Below is a small trained network, with its code and all its weights. Each question gives an input and a target symbol and asks what happens when units are switched off, that is, made to give their printed mean instead of their output.

import numpy as np


def w(rows, s, z=0):
    codes = np.array(rows[::2]) - 128.0
    scale = np.full(codes.shape[1], s)
    scale[-1] = z or s
    return codes * scale


def norm(h):
    return h / np.sqrt((h * h).mean(-1, keepdims=True) + 1e-5)


def f(y):
    return y / 2 * (1 + np.tanh(0.7978845608 * (y + 0.044715 * y**3)))


def softmax(a):
    e = np.exp(a - a.max(-1, keepdims=True))
    return e / e.sum(-1, keepdims=True)


def log_softmax(a):
    a = a - a.max(-1, keepdims=True)
    return a - np.log(np.exp(a).sum(-1, keepdims=True))


def net(x, mask):
    ids = ['βεθξπσψω'.index(c) for c in x.split()]
    T = len(ids)
    res = E[ids] + P[:T]
    q, k, v = (norm(res) @ M[0].T for M in (Q, K, V))
    z = softmax(np.where(np.tri(T) > 0, q @ k.T / 4**0.5, -1e9)) @ v
    res = res + np.where(mask[0], z, O[0][:, -1]) @ O[0][:, :-1]
    y = f(norm(res) @ A[0][:, :-1].T + A[0][:, -1])
    res = res + np.where(mask[1:13], y, B[0][:, -1]) @ B[0][:, :-1]
    return log_softmax(norm(res)[-1] @ U[:, :-1].T + U[:, -1])


Q, K, V, O, A, B = {}, {}, {}, {}, {}, {}
E = w([
[156,179,205,249],'β',
[88,134,75,199],'ε',
[97,109,111,178],'θ',
[89,160,137,118],'ξ',
[108,159,102,129],'π',
[134,136,85,159],'σ',
[106,134,137,162],'ψ',
[70,111,105,173],'ω',
],0.018)
P = w([
[198,104,136,2],'0',
[47,83,171,131],'1',
[54,84,176,123],'2',
[47,84,171,150],'3',
[39,65,181,100],'4',
[58,79,171,111],'5',
],0.0064)
Q[0] = w([
[8,181,187,200],'h1',
[212,203,201,42],'h1',
[235,91,45,165],'h1',
[212,178,181,177],'h1',
],0.012)
K[0] = w([
[254,46,156,124],'h1',
[55,134,164,195],'h1',
[39,110,58,120],'h1',
[67,102,243,191],'h1',
],0.0081)
V[0] = w([
[152,195,40,164],'h1',
[147,107,99,158],'h1',
[245,112,96,118],'h1',
[201,50,119,148],'h1',
],0.013)
O[0] = w([
[94,123,59,1,2],'h1',
[61,25,86,137,145],'h1',
[236,175,135,21,103],'h1',
[228,16,145,102,213],'h1',
],0.0083,0.00042)
A[0] = w([
[95,111,177,89,4],'n1',
[81,78,139,101,52],'n2',
[103,59,116,91,97],'n3',
[91,223,74,91,41],'n4',
[7,150,13,95,27],'n5',
[179,122,132,88,66],'n6',
[105,146,201,87,174],'n7',
[39,137,64,67,86],'n8',
[199,75,216,206,199],'n9',
[69,150,216,152,191],'n10',
[101,181,55,194,56],'n11',
[34,142,160,168,176],'n12',
],0.012,0.0035)
B[0] = w([
[127,138,114,159,119],'n1',
[123,113,102,135,152],'n2',
[132,164,89,86,171],'n3',
[119,179,232,28,160],'n4',
[90,149,143,151,247],'n5',
[135,150,102,137,123],'n6',
[202,221,88,254,146],'n7',
[88,116,214,175,218],'n8',
[94,95,216,129,255],'n9',
[215,134,11,126,228],'n10',
[138,135,122,149,166],'n11',
[235,122,91,61,248],'n12',
],0.0082,0.0085)
U = w([
[201,130,242,171,89],'β',
[96,100,83,158,182],'ε',
[179,96,136,22,253],'θ',
[180,229,104,125,48],'ξ',
[98,202,239,76,106],'π',
[11,119,147,95,199],'σ',
[187,125,125,111,51],'ψ',
[126,13,189,98,129],'ω',
],0.011,0.002)

Each question gives the input, a string of symbols that net reads in full, and the target symbol t.
The units are the heads (4 rows each of Q, K, V and O) and the neurons (one row each of A and B). Each row of codes is followed by its name. A weight is (code - 128) times the scale printed after its matrix; where a second scale follows, it is the last column's (O, A, B and U).
mask holds one flag per unit, heads first, then neurons. A switched-off unit (its flag False) gives its mean, the last column of its rows in O or B, instead of its output. The means were averaged over made-up inputs and are rounded, as every weight is.
A unit's drop is (log p(t) with every unit on - log p(t) with that unit switched off) / (log p(t) with every unit on - log p(t) with every unit switched off).
The circuit of an input: a set's keep is (log p(t) with only the set's units on - log p(t) with every unit switched off) / (log p(t) with every unit on - log p(t) with every unit switched off). Starting from the 12 units with the biggest drops (on a tie, the unit counted first), units are removed one at a time, each time the one whose removal leaves the highest keep (on an exact tie, the one counted first), for as long as the keep stays at least 0.8.
units of the circuit, in order: the units of the circuit, biggest drop first
k most important neurons: the k neurons with the biggest drops, biggest first
drop when u is switched off: that unit's drop, to one decimal
input π ω ω, target π: units of the circuit, in order -> [h1, n4]
input π θ π ε, target π: most important neuron -> [n4]
input ε ε ψ ψ, target σ: 2 most important neurons -> [n8, n5]
input ω ψ σ π ω, target ε: 3 most important neurons -> [n9, n12, n4]
input ξ θ ε, target ξ: units of the circuit, in order -> [h1, n12, n9]
input ω θ ε σ, target ε: units of the circuit, in order -> [h1, n9]
input θ ω σ σ σ, target ω: 2 most important neurons -> [n10, n12]
input π π ψ θ ξ ψ, target π: 2 most important neurons -> [n4, n8]
input σ ξ ε σ, target θ: drop when h1 is switched off -> 0.9
input β ε σ ψ ε σ, target σ: drop when h1 is switched off -> 0.4
input ω θ ψ ω ω θ, target ε: drop when h1 is switched off -> 0.9
input θ ξ π ε, target ω: drop when h1 is switched off -> 1.2
